Here is a tiny trained network, its code and every weight. The questions are about switching its units off for an input and a target symbol, where a switched-off unit gives its printed mean instead of its output.

import numpy as np


def w(rows, s, z=0):
    codes = np.array(rows[::2]) - 128.0
    scale = np.full(codes.shape[1], s)
    scale[-1] = z or s
    return codes * scale


def f(y):
    return np.maximum(y, 0)


def softmax(a):
    e = np.exp(a - a.max(-1, keepdims=True))
    return e / e.sum(-1, keepdims=True)


def log_softmax(a):
    a = a - a.max(-1, keepdims=True)
    return a - np.log(np.exp(a).sum(-1, keepdims=True))


def net(x, mask):
    ids = ['Γαζλξσψ'.index(c) for c in x.split()]
    T = len(ids)
    res = E[ids] + P[:T]
    u = 0
    for l in range(2):
        r = res
        for j in range(2):
            rows = slice(2 * j, 2 * j + 2)
            q, k, v = (r @ M[l][rows].T for M in (Q, K, V))
            z = softmax(np.where(np.tri(T) > 0, q @ k.T / 2**0.5, -1e9)) @ v
            o = O[l][rows]
            res = res + np.where(mask[u + j], z, o[:, -1]) @ o[:, :-1]
        u += 2
        y = f(res @ A[l][:, :-1].T + A[l][:, -1])
        res = res + np.where(mask[u : u + 16], y, B[l][:, -1]) @ B[l][:, :-1]
        u += 16
    return log_softmax(res[-1] @ U[:, :-1].T + U[:, -1])


Q, K, V, O, A, B = {}, {}, {}, {}, {}, {}
E = w([
[126,134,199,125,84,168,107,249],'Γ',
[159,125,147,144,183,153,139,145],'α',
[113,86,115,162,143,88,123,161],'ζ',
[121,174,117,153,183,152,110,83],'λ',
[145,146,108,238,94,153,120,88],'ξ',
[80,132,181,239,93,96,92,172],'σ',
[75,107,99,137,154,149,42,120],'ψ',
],0.011)
P = w([
[87,39,141,120,166,164,208,129],'0',
[156,140,158,116,216,94,157,63],'1',
[150,185,32,135,179,148,137,252],'2',
[51,63,180,129,122,227,192,132],'3',
[218,84,146,120,155,99,82,104],'4',
[135,185,32,156,162,141,125,251],'5',
[22,10,165,161,95,218,177,137],'6',
[211,85,149,111,100,59,78,108],'7',
[105,219,37,165,138,145,113,231],'8',
[12,28,186,172,56,217,181,136],'9',
[176,136,159,109,76,78,76,72],'10',
[98,254,57,169,115,164,111,226],'11',
],0.007)
Q[0] = w([
[175,156,75,110,80,156,174,106],'0.h1',
[105,207,49,180,133,111,99,216],'0.h1',
[200,236,123,75,204,55,101,138],'0.h2',
[122,127,146,250,152,123,137,131],'0.h2',
],0.022)
K[0] = w([
[175,134,116,179,133,162,169,99],'0.h1',
[106,167,113,224,4,99,90,90],'0.h1',
[67,137,112,213,230,213,198,178],'0.h2',
[168,132,128,179,123,59,163,101],'0.h2',
],0.022)
V[0] = w([
[191,131,63,157,117,210,183,92],'0.h1',
[106,140,149,68,199,160,79,146],'0.h1',
[83,91,86,95,129,181,4,124],'0.h2',
[64,94,51,132,156,49,116,79],'0.h2',
],0.012)
O[0] = w([
[141,100,58,55,58,198,63,128,253],'0.h1',
[110,252,139,134,112,119,155,84,26],'0.h1',
[220,211,87,154,39,197,132,140,84],'0.h2',
[254,17,22,183,138,116,129,231,63],'0.h2',
],0.0054,0.0024)
A[0] = w([
[182,247,71,115,135,42,100,184,128],'0.n1',
[138,77,124,136,149,136,157,184,70],'0.n2',
[87,92,124,141,122,183,185,118,117],'0.n3',
[198,154,123,167,148,113,84,164,193],'0.n4',
[89,92,129,99,129,141,79,152,162],'0.n5',
[183,142,112,99,97,125,151,184,187],'0.n6',
[144,161,122,189,134,170,174,171,213],'0.n7',
[111,117,34,47,87,134,119,148,155],'0.n8',
[215,118,176,89,121,75,115,43,102],'0.n9',
[157,193,115,105,158,71,213,145,68],'0.n10',
[181,89,175,95,133,96,96,140,93],'0.n11',
[147,194,75,115,153,145,153,100,170],'0.n12',
[204,156,131,149,142,101,196,57,76],'0.n13',
[153,146,127,139,140,73,87,42,131],'0.n14',
[168,77,85,61,76,139,92,124,3],'0.n15',
[157,100,182,80,170,107,161,103,77],'0.n16',
],0.011,0.0028)
B[0] = w([
[53,52,199,106,111,205,73,102,170],'0.n1',
[85,97,98,130,66,173,107,127,178],'0.n2',
[91,121,174,66,108,113,203,141,204],'0.n3',
[141,197,109,132,87,99,122,96,235],'0.n4',
[173,153,121,151,194,117,164,125,208],'0.n5',
[119,173,130,109,175,73,135,126,184],'0.n6',
[108,118,80,108,217,85,121,148,254],'0.n7',
[124,246,79,124,110,68,181,120,206],'0.n8',
[52,80,56,63,57,160,99,110,164],'0.n9',
[234,92,145,88,194,98,137,153,138],'0.n10',
[122,178,175,72,128,106,109,150,148],'0.n11',
[127,47,85,157,63,157,136,152,157],'0.n12',
[131,202,85,112,180,58,110,104,145],'0.n13',
[197,117,157,112,162,44,114,113,176],'0.n14',
[109,37,221,158,124,196,101,123,179],'0.n15',
[80,177,115,111,136,150,43,107,143],'0.n16',
],0.014,0.0054)
Q[1] = w([
[83,148,149,85,91,157,205,89],'1.h1',
[176,184,132,129,93,188,82,141],'1.h1',
[185,70,140,231,87,134,92,111],'1.h2',
[135,207,55,171,3,101,146,169],'1.h2',
],0.016)
K[1] = w([
[187,139,157,29,62,123,100,179],'1.h1',
[140,164,121,107,192,212,164,148],'1.h1',
[129,113,18,152,153,146,116,170],'1.h2',
[76,210,140,228,178,253,101,74],'1.h2',
],0.014)
V[1] = w([
[119,134,195,248,112,48,130,193],'1.h1',
[105,161,153,37,146,124,93,208],'1.h1',
[103,153,97,144,169,129,152,111],'1.h2',
[97,109,97,154,149,143,126,145],'1.h2',
],0.012)
O[1] = w([
[49,141,85,249,117,122,113,16,108],'1.h1',
[119,121,112,182,1,84,77,172,236],'1.h1',
[145,123,136,116,69,148,108,146,253],'1.h2',
[126,135,137,146,82,119,143,124,137],'1.h2',
],0.007,0.0047)
A[1] = w([
[98,113,119,145,115,139,47,131,174],'1.n1',
[138,136,27,148,218,100,151,197,194],'1.n2',
[88,219,169,182,76,131,205,129,143],'1.n3',
[89,54,226,153,42,246,151,113,89],'1.n4',
[18,15,102,93,74,188,105,160,45],'1.n5',
[122,147,133,75,114,147,91,190,105],'1.n6',
[140,134,144,123,36,128,222,181,251],'1.n7',
[124,195,32,122,77,150,149,168,14],'1.n8',
[73,60,253,111,138,134,121,122,148],'1.n9',
[145,6,88,138,163,225,159,155,72],'1.n10',
[103,158,234,146,155,152,233,119,37],'1.n11',
[180,167,202,143,191,109,101,186,178],'1.n12',
[164,172,77,152,176,6,138,98,30],'1.n13',
[51,152,94,186,118,219,107,176,113],'1.n14',
[44,35,129,146,43,242,199,151,102],'1.n15',
[254,68,148,164,161,159,194,189,49],'1.n16',
],0.0098,0.0028)
B[1] = w([
[197,114,138,110,105,155,107,141,198],'1.n1',
[83,127,162,168,28,141,84,136,247],'1.n2',
[177,85,147,135,52,123,131,102,209],'1.n3',
[55,149,222,79,131,99,201,149,196],'1.n4',
[153,147,246,145,183,109,163,110,209],'1.n5',
[159,103,109,187,114,103,192,60,190],'1.n6',
[86,147,128,65,169,173,26,149,213],'1.n7',
[94,116,100,100,127,138,231,123,221],'1.n8',
[147,144,52,80,135,116,97,101,209],'1.n9',
[175,138,137,135,102,202,109,202,165],'1.n10',
[220,114,188,146,130,173,199,157,182],'1.n11',
[108,134,90,98,185,141,122,139,172],'1.n12',
[145,143,115,42,201,143,154,137,222],'1.n13',
[64,137,112,158,180,119,115,165,203],'1.n14',
[163,116,6,191,151,122,89,116,208],'1.n15',
[143,113,87,185,48,51,149,37,151],'1.n16',
],0.016,0.011)
U = w([
[131,150,103,55,192,89,114,92,155],'Γ',
[196,67,73,146,12,131,32,87,232],'α',
[135,99,254,110,38,103,146,96,132],'ζ',
[178,115,172,123,111,209,166,177,2],'λ',
[78,142,119,111,54,158,173,145,173],'ξ',
[93,131,148,164,124,175,38,178,117],'σ',
[120,104,163,164,135,99,194,95,23],'ψ',
],0.0059,0.0037)

Each question gives the input, a string of symbols that net reads in full, and the target symbol t.
The units are the heads (2 rows each of Q, K, V and O) and the neurons (one row each of A and B). Each row of codes is followed by its name. A weight is (code - 128) times the scale printed after its matrix; where a second scale follows, it is the last column's (O, A, B and U).
mask holds one flag per unit, layer by layer, with each layer's heads first. A switched-off unit (its flag False) gives its mean, the last column of its rows in O or B, instead of its output. The means were averaged over made-up inputs and are rounded, as every weight is.
A unit's drop is (log p(t) with every unit on - log p(t) with that unit switched off) / (log p(t) with every unit on - log p(t) with every unit switched off).
The circuit of an input: a set's keep is (log p(t) with only the set's units on - log p(t) with every unit switched off) / (log p(t) with every unit on - log p(t) with every unit switched off). Starting from the 12 units with the biggest drops (on a tie, the unit counted first), units are removed one at a time, each time the one whose removal leaves the highest keep (on an exact tie, the one counted first), for as long as the keep stays at least 0.8.
units of the circuit, in order: the units of the circuit, biggest drop first
most important unit: the unit with the biggest drop
top k neurons: the k neurons with the biggest drops, biggest first
k most important neurons of layer l: the k neurons of layer l with the biggest drops, biggest first
heads that matter: for each layer, one digit per head in row order, 1 if its drop is at least 0.15 and else 0, layers parted by /
input ξ ξ ξ ξ, target λ: top 4 neurons -> [1.n10, 1.n11, 1.n4, 0.n3]
input Γ Γ Γ, target Γ: top 4 neurons -> [0.n1, 1.n9, 0.n10, 1.n2]
input ζ ξ σ λ ζ ψ ψ ξ, target α: heads that matter -> 10 / 00
input Γ Γ Γ σ, target ζ: most important neuron of layer 0 -> [0.n3]
input ξ ξ ξ ζ α ψ σ ξ Γ ξ ξ, target ζ: units of the circuit, in order -> [0.h1, 1.n4, 0.n15, 0.n7]
input Γ σ Γ, target σ: heads that matter -> 00 / 10
input ξ λ α Γ ξ ξ, target ξ: units of the circuit, in order -> [0.h1, 1.n8, 0.n8]
input ψ λ ξ σ, target α: 4 most important neurons of layer 0 -> [0.n1, 0.n12, 0.n9, 0.n7]
input ψ Γ λ, target λ: heads that matter -> 10 / 10
input ξ Γ σ λ ξ ψ σ Γ Γ ξ α, target Γ: 2 most important neurons of layer 1 -> [1.n2, 1.n13]
input ξ ξ ξ α ξ ξ ξ, target λ: top 2 neurons -> [1.n11, 0.n3]
input α ψ ψ ξ ζ α, target ξ: units of the circuit, in order -> [0.h1, 0.n8, 1.n8, 1.n2]
input λ Γ Γ Γ Γ ψ, target ψ: heads that matter -> 10 / 10
input Γ ψ α Γ σ ζ ξ ξ σ, target σ: units of the circuit, in order -> [1.n14, 0.n1, 1.n8]
input ξ ψ ξ λ ξ ξ, target ξ: units of the circuit, in order -> [0.h1, 0.n8, 1.n8]
input Γ Γ ξ ξ ζ α λ σ, target Γ: units of the circuit, in order -> [1.n2]
input ξ ξ ξ λ ξ, target ζ: top 2 neurons -> [0.n15, 0.n7]
input ξ Γ ξ Γ λ Γ, target ξ: units of the circuit, in order -> [0.n8, 1.n8, 0.h1]
input ψ ξ λ Γ ψ ξ ζ ξ ζ, target ξ: units of the circuit, in order -> [0.n8, 0.h1, 1.n8, 1.n2]
input λ Γ ψ ψ, target ζ: 2 most important neurons of layer 1 -> [1.n4, 1.n3]
input Γ α Γ, target Γ: most important unit -> 0.n1
input Γ ξ Γ ξ ζ λ ψ Γ ψ Γ λ, target α: top 3 neurons -> [0.n14, 0.n13, 0.n9]
input σ ψ ξ ξ ζ ξ Γ ξ Γ Γ σ, target α: 3 most important neurons of layer 0 -> [0.n7, 0.n8, 0.n5]
input ψ ζ ψ ξ Γ ξ α α, target α: 3 most important neurons of layer 0 -> [0.n9, 0.n7, 0.n1]
input Γ λ ξ Γ ψ ζ ψ, target ξ: top 2 neurons -> [0.n7, 1.n8]
input ξ σ Γ λ, target ψ: heads that matter -> 00 / 10
input ψ ξ Γ ξ Γ ξ ξ ξ ψ λ, target λ: most important unit -> 1.n11
input Γ Γ ξ Γ, target ζ: heads that matter -> 11 / 10
input ξ ξ λ α Γ ψ ξ ψ, target α: heads that matter -> 11 / 00
input ξ λ Γ, target ξ: heads that matter -> 10 / 00
